Below is a small trained network, with its code and all its weights. Each question gives an input and a target symbol and asks what happens when units are switched off, that is, made to give their printed mean instead of their output.

import numpy as np


def w(rows, s, z=0):
    codes = np.array(rows[::2]) - 128.0
    scale = np.full(codes.shape[1], s)
    scale[-1] = z or s
    return codes * scale


def f(y):
    return y / 2 * (1 + np.tanh(0.7978845608 * (y + 0.044715 * y**3)))


def softmax(a):
    e = np.exp(a - a.max(-1, keepdims=True))
    return e / e.sum(-1, keepdims=True)


def log_softmax(a):
    a = a - a.max(-1, keepdims=True)
    return a - np.log(np.exp(a).sum(-1, keepdims=True))


def net(x, mask):
    ids = ['ΔΘΦβεζλμξστψω'.index(c) for c in x.split()]
    T = len(ids)
    res = E[ids] + P[:T]
    u = 0
    for l in range(2):
        q, k, v = (res @ M[l].T for M in (Q, K, V))
        z = softmax(np.where(np.tri(T) > 0, q @ k.T / 4**0.5, -1e9)) @ v
        res = res + np.where(mask[u], z, O[l][:, -1]) @ O[l][:, :-1]
        u += 1
        y = f(res @ A[l][:, :-1].T + A[l][:, -1])
        res = res + np.where(mask[u : u + 8], y, B[l][:, -1]) @ B[l][:, :-1]
        u += 8
    return log_softmax(res[-1] @ U[:, :-1].T + U[:, -1])


Q, K, V, O, A, B = {}, {}, {}, {}, {}, {}
E = w([
[161,186,106],'Δ',
[114,144,148],'Θ',
[111,163,111],'Φ',
[164,110,151],'β',
[142,119,159],'ε',
[255,83,162],'ζ',
[105,115,131],'λ',
[123,159,103],'μ',
[95,169,75],'ξ',
[128,121,141],'σ',
[163,113,57],'τ',
[129,166,122],'ψ',
[219,132,122],'ω',
],0.022)
P = w([
[103,122,114],'0',
[96,134,198],'1',
[163,82,97],'2',
[92,185,175],'3',
[145,116,82],'4',
[89,161,177],'5',
[119,77,92],'6',
[76,187,153],'7',
[138,89,92],'8',
[83,143,176],'9',
[160,78,88],'10',
[85,134,166],'11',
[152,11,131],'12',
],0.011)
Q[0] = w([
[130,156,119],'L0H0',
[65,60,2],'L0H0',
[97,63,79],'L0H0',
[142,142,33],'L0H0',
],0.0094)
K[0] = w([
[132,163,219],'L0H0',
[88,119,21],'L0H0',
[208,210,68],'L0H0',
[128,92,2],'L0H0',
],0.0073)
V[0] = w([
[227,193,158],'L0H0',
[138,255,115],'L0H0',
[195,36,158],'L0H0',
[170,73,69],'L0H0',
],0.0097)
O[0] = w([
[102,8,124,253],'L0H0',
[129,106,133,140],'L0H0',
[121,174,127,210],'L0H0',
[175,132,157,150],'L0H0',
],0.011,0.0051)
A[0] = w([
[195,100,165,214],'L0N0',
[97,150,176,173],'L0N1',
[157,137,102,66],'L0N2',
[190,105,139,13],'L0N3',
[74,66,101,226],'L0N4',
[141,151,192,1],'L0N5',
[1,175,203,92],'L0N6',
[154,174,118,226],'L0N7',
],0.014,0.0028)
B[0] = w([
[120,192,129,254],'L0N0',
[163,34,139,141],'L0N1',
[127,94,156,131],'L0N2',
[10,170,64,183],'L0N3',
[180,235,69,185],'L0N4',
[52,119,80,122],'L0N5',
[117,69,69,169],'L0N6',
[53,91,254,140],'L0N7',
],0.0073,0.0077)
Q[1] = w([
[168,88,98],'L1H0',
[139,140,2],'L1H0',
[145,178,122],'L1H0',
[137,173,144],'L1H0',
],0.0086)
K[1] = w([
[113,163,186],'L1H0',
[2,151,115],'L1H0',
[165,12,104],'L1H0',
[160,168,213],'L1H0',
],0.0083)
V[1] = w([
[159,244,55],'L1H0',
[172,108,180],'L1H0',
[199,141,136],'L1H0',
[1,66,74],'L1H0',
],0.0097)
O[1] = w([
[160,30,134,248],'L1H0',
[236,71,109,92],'L1H0',
[157,167,116,169],'L1H0',
[1,151,107,105],'L1H0',
],0.0089,0.0014)
A[1] = w([
[155,14,255,254],'L1N0',
[137,169,190,244],'L1N1',
[149,162,137,115],'L1N2',
[140,229,161,123],'L1N3',
[219,245,238,39],'L1N4',
[15,196,46,66],'L1N5',
[62,116,237,152],'L1N6',
[231,244,245,190],'L1N7',
],0.0049,0.0023)
B[1] = w([
[140,223,245,251],'L1N0',
[177,165,156,200],'L1N1',
[147,131,117,122],'L1N2',
[152,132,1,119],'L1N3',
[76,145,10,118],'L1N4',
[152,190,118,144],'L1N5',
[151,161,167,124],'L1N6',
[134,196,86,222],'L1N7',
],0.0082,0.0017)
U = w([
[107,254,199,82],'Δ',
[53,80,145,99],'Θ',
[64,129,127,71],'Φ',
[150,164,254,193],'β',
[102,61,199,180],'ε',
[121,205,123,112],'ζ',
[84,104,106,117],'λ',
[104,122,133,12],'μ',
[52,205,101,3],'ξ',
[102,105,146,12],'σ',
[218,53,63,114],'τ',
[127,56,128,248],'ψ',
[239,231,74,218],'ω',
],0.0087,0.0029)

Each question gives the input, a string of symbols that net reads in full, and the target symbol t.
The units are the heads (4 rows each of Q, K, V and O) and the neurons (one row each of A and B). Each row of codes is followed by its name. A weight is (code - 128) times the scale printed after its matrix; where a second scale follows, it is the last column's (O, A, B and U).
mask holds one flag per unit, layer by layer, with each layer's heads first. A switched-off unit (its flag False) gives its mean, the last column of its rows in O or B, instead of its output. The means were averaged over made-up inputs and are rounded, as every weight is.
A unit's drop is (log p(t) with every unit on - log p(t) with that unit switched off) / (log p(t) with every unit on - log p(t) with every unit switched off).
The circuit of an input: a set's keep is (log p(t) with only the set's units on - log p(t) with every unit switched off) / (log p(t) with every unit on - log p(t) with every unit switched off). Starting from the 12 units with the biggest drops (on a tie, the unit counted first), units are removed one at a time, each time the one whose removal leaves the highest keep (on an exact tie, the one counted first), for as long as the keep stays at least 0.8.
units of the circuit, in order: the units of the circuit, biggest drop first
unit that matters most: the unit with the biggest drop
top k neurons: the k neurons with the biggest drops, biggest first
k most important neurons of layer l: the k neurons of layer l with the biggest drops, biggest first
drop of u: that unit's drop, to one decimal
input Δ Δ μ, target τ: unit that matters most => L0N4
input τ β β β σ β ζ, target ω: 2 most important neurons of layer 0 => L0N0, L0N6
input β β β β Δ β ε, target ω: top 3 neurons => L0N4, L0N3, L0N6
input β τ Θ, target ω: units of the circuit, in order => L0N3, L1H0, L0H0
input β β ε, target ω: top 2 neurons => L0N3, L0N6
input β β σ, target ω: units of the circuit, in order => L1H0, L0N3, L0H0
input Δ β ζ Δ, target β: units of the circuit, in order => L0N7, L0N0, L1N0, L1H0
input Φ Δ β ξ λ Δ, target β: top 2 neurons => L0N4, L0N7
input Δ ω Δ Δ Δ Δ ψ ε β τ, target τ: top 4 neurons => L0N4, L0N3, L1N0, L0N7
input ω ζ ω ω ω τ, target τ: 4 most important neurons of layer 0 => L0N0, L0N7, L0N4, L0N6
input β β β β ψ Δ σ, target ω: top 2 neurons => L0N4, L0N3
input β ε β β Δ β ξ β ε β ε ω β, target ω: top 2 neurons => L0N4, L0N0
input Δ Δ σ, target τ: top 4 neurons => L0N4, L0N3, L0N7, L1N0
input ε β Δ Δ ξ Δ Θ λ Δ β β Θ ξ, target ω: most important neuron of layer 1 => L1N5
input β τ Φ β Δ ψ λ, target ω: 2 most important neurons of layer 0 => L0N4, L0N3
input β β β β β β β, target ω: 2 most important neurons of layer 0 => L0N3, L0N6
input Θ ε Δ β β τ Δ ζ Δ β Θ β ξ, target ω: drop of L0N4 => 1.0
